Rows with their classes:
[  5.4   0.5   5.0  -4.5 -13.7  49.7  -1.6  22.3   2.7 -11.5   2.1 -17.1
   8.6  -3.6 -10.5  -7.8   4.0  12.5  10.6]  [27]
[ -4.6   8.6  11.2   9.4 -16.0 -21.5  -0.7  -5.0  10.0 -20.4  13.2   6.4
  11.4  -2.9 -18.9 -13.7  -5.6 -25.7  -0.6]  [23]
[-29.3   2.4   2.4   7.1  -2.5   9.1  12.7  -3.8 -10.6  -2.5  12.6  -2.8
  10.5  -7.8 -19.5 -31.4   5.1  -0.9   8.3]  [26]
[ 18.7   9.4 -34.7   6.3  11.1  22.5 -10.9 -29.8  34.1  17.4  -7.1   6.0
  -3.1   1.1   5.2  23.0 -11.3 -50.9  26.6]  [15]
[ 19.2  10.1   2.5  -6.8  -9.4  47.9  -8.9  11.6  14.2   0.5  10.4  -9.2
   8.1  -3.7 -17.0  10.6  -0.9 -23.0  17.1]  [27]
[-48.9   2.8  -9.4   4.9 -18.6 -12.5  10.1  -3.4  19.5  -6.9  -4.4 -17.3
  14.5  -7.9   2.0  -2.7 -36.3 -62.9   5.2]  [23]
[-39.1   0.0   0.0 -13.8 -21.3  81.0 -10.9   6.6  -7.2 -19.8  -1.7 -10.3
   1.5  -0.4   5.3 -52.6 -10.5 -15.7  16.8]  [38]
[-77.9 -17.0   9.1  -0.1   7.7 -22.5   6.5 -13.7 -37.3  -1.9   6.2  -0.5
  -7.0   0.0   5.7 -21.6   4.7 -37.0   2.7]  [39]
[-28.5  -5.1  14.9 -10.3 -14.3  32.8  -0.3   5.9 -15.3  -7.9  14.8  -4.1
   2.0  -2.0 -14.9   2.4  17.8 -39.7  13.7]  [26]
[ -0.4   0.7  -1.3   0.3  13.6  33.4  -0.1  -8.2 -15.3  13.2  -0.2   6.6
  -7.7  -2.0  -5.5 -19.0   3.3   3.2   1.9]  [39]
[  4.4  11.7 -11.0  -4.4 -16.6  71.7  -2.1  13.5   7.4  -9.9   3.0  -6.8
   7.9  -7.3  -9.7 -30.8 -10.6  16.0  18.6]  [27]
[-33.7   3.6  -6.5   3.1  -5.8  33.4   9.8  -2.0   5.5  -1.1  68.2 -19.4
   9.4  -5.4 -11.0   5.0  -1.4 -48.2  25.2]  [30]
[ 17.5   6.0  -0.3  -2.8 -19.2   9.5  -6.9   0.6  10.5 -21.9   0.0   7.0
   7.4  -0.6  -9.0 -20.4  10.4  44.3  -3.0]  [37]
[-10.7   4.4  19.8  -3.9 -19.3  13.2 -12.8   9.9 -12.5 -10.9   6.8   4.8
   1.1   2.7  -6.2 -18.0  -9.4 -40.3   1.7]  [27]
[ 13.9   7.7  -5.7  -3.8 -16.2   2.7  -7.9  -1.9  27.6 -22.7  -5.8  -2.5
  11.6   0.4   6.1 -15.6  -3.4  41.6  -1.5]  [37]
[-16.8  -1.7  -6.8   0.6   7.7  16.8   5.5  -4.8  -6.6  -3.5  -3.1  -0.2
  -4.2  -0.6   5.4 -29.7  -1.0  25.2   3.9]  [26]
[ -6.0  -5.8  14.4 -16.1 -11.1  48.0  -7.2  26.6  -4.4   4.8   5.9 -21.2
   4.5  -1.4 -10.4  45.1   5.4 -78.1  19.5]  [26]
[ 13.5   5.6   4.9   5.0  -7.3  16.1   2.2   5.9   7.9  -2.4  13.5  -0.7
   7.8  -3.1 -25.4  -2.8  -2.8 -18.6   2.6]  [27]
[-36.8  -9.0   5.9  11.1  19.0 -12.2  10.1 -29.4 -20.6   2.9  14.5  10.1
  -6.6  -2.7 -15.5   2.6  40.2 -32.0  15.2]  [39]
[-23.3  -2.1 -10.1   2.1  14.5 -18.8  -8.1 -33.0  -8.9   5.8  -2.8   8.3
 -13.4   3.2   7.4  13.4  16.8 -24.5  10.6]  [15]
[ -6.5  -1.2   9.1  -9.4 -19.4  68.2 -12.2   5.1  -9.7 -12.8   7.3   1.6
   3.3  -1.5 -10.6 -41.2  -4.8   9.6   8.5]  [27]
[-16.3   3.0  -5.9  14.8   6.8 -49.0  23.3 -18.1   2.3  -1.9   0.7   2.5
   5.9  -6.3   1.8 -51.8  -6.2  54.4 -13.5]  [30]
